Below is a small trained network, with its code and all its weights. Each question gives an input and a class and asks what happens when units are switched off, that is, made to give their printed mean instead of their output.

import numpy as np


def w(rows, s, z=0):
    codes = np.array(rows[::2]) - 128.0
    scale = np.full(codes.shape[1], s)
    scale[-1] = z or s
    return codes * scale


def f(y):
    return np.maximum(y, 0)


def log_softmax(a):
    a = a - a.max(-1, keepdims=True)
    return a - np.log(np.exp(a).sum(-1, keepdims=True))


def net(x, mask):
    res = np.array(x, float).reshape(1, 6) / 4 @ E
    y = f(res @ A[0][:, :-1].T + A[0][:, -1])
    res = res + np.where(mask, y, B[0][:, -1]) @ B[0][:, :-1]
    return log_softmax(res[-1] @ U[:, :-1].T + U[:, -1])


A, B = {}, {}
E = w([
[154,1,152],'x0',
[84,128,115],'x1',
[47,113,42],'x2',
[171,150,144],'x3',
[143,185,137],'x4',
[201,168,30],'x5',
],0.0081)
A[0] = w([
[118,51,161,211],'N1',
[164,185,84,140],'N2',
[123,159,78,124],'N3',
[163,109,208,247],'N4',
[93,120,166,207],'N5',
[129,63,4,123],'N6',
[88,120,161,215],'N7',
[61,52,102,143],'N8',
[207,142,111,217],'N9',
[142,91,85,160],'N10',
[106,152,134,255],'N11',
[111,118,252,230],'N12',
],0.012,0.0065)
B[0] = w([
[173,149,213,224],'N1',
[160,158,108,203],'N2',
[122,156,115,175],'N3',
[237,85,121,246],'N4',
[142,219,141,192],'N5',
[79,123,154,202],'N6',
[140,255,174,195],'N7',
[77,164,163,200],'N8',
[208,105,153,228],'N9',
[109,149,181,169],'N10',
[158,250,145,215],'N11',
[238,160,170,254],'N12',
],0.0073,0.0095)
U = w([
[127,76,144,130],'0',
[172,194,171,214],'1',
[2,151,163,36],'2',
[97,159,54,69],'3',
[85,134,21,67],'4',
[214,8,149,1],'5',
],0.009,0.0042)

Each question gives the input, the list of numbers given to net, and the class t.
The units are the neurons (one row each of A and B). Each row of codes is followed by its name. A weight is (code - 128) times the scale printed after its matrix; where a second scale follows, it is the last column's (A, B and U).
mask holds one flag per neuron, in row order. A switched-off neuron (its flag False) gives its mean, the last column of its row in B, instead of its output. The means were averaged over made-up inputs and are rounded, as every weight is.
A unit's drop is (log p(t) with every unit on - log p(t) with that unit switched off) / (log p(t) with every unit on - log p(t) with every unit switched off).
The circuit of an input: a set's keep is (log p(t) with only the set's units on - log p(t) with every unit switched off) / (log p(t) with every unit on - log p(t) with every unit switched off). Starting from all 12 units, units are removed one at a time, each time the one whose removal leaves the highest keep (on an exact tie, the one counted first), for as long as the keep stays at least 0.8.
units of the circuit, in order: the units of the circuit, biggest drop first
most important unit: the unit with the biggest drop
top k neurons: the k neurons with the biggest drops, biggest first
drop when u is switched off: that unit's drop, to one decimal
input [-1,-7,7,-7,2,-4], class 2: top 4 neurons : N4; N12; N9; N8
input [1,-1,4,0,-6,7], class 3: units of the circuit, in order : N12; N1
input [-7,2,4,-6,6,-3], class 2: top 3 neurons : N12; N4; N9
input [-4,0,7,7,2,-1], class 4: units of the circuit, in order : N12; N1; N9
input [7,-7,-2,-3,-4,-8], class 1: most important unit : N7
input [1,-1,3,6,-4,6], class 3: units of the circuit, in order : N12; N1
input [6,1,-1,8,0,-2], class 5: units of the circuit, in order : N4; N11
input [0,6,3,2,-2,5], class 4: top 2 neurons : N12; N1
input [-3,8,8,5,3,-7], class 2: top 3 neurons : N4; N9; N8
input [-1,-5,7,-4,0,-2], class 2: top 2 neurons : N12; N4
input [7,8,7,-1,6,2], class 2: drop when N6 is switched off : 0.1
input [1,-8,-3,-4,4,5], class 5: drop when N7 is switched off : 0.2
input [8,7,2,2,-8,6], class 2: drop when N9 is switched off : 0.0
input [0,-7,-4,2,-3,4], class 5: drop when N11 is switched off : 0.1
input [1,-5,-7,-4,6,1], class 5: most important unit : N4
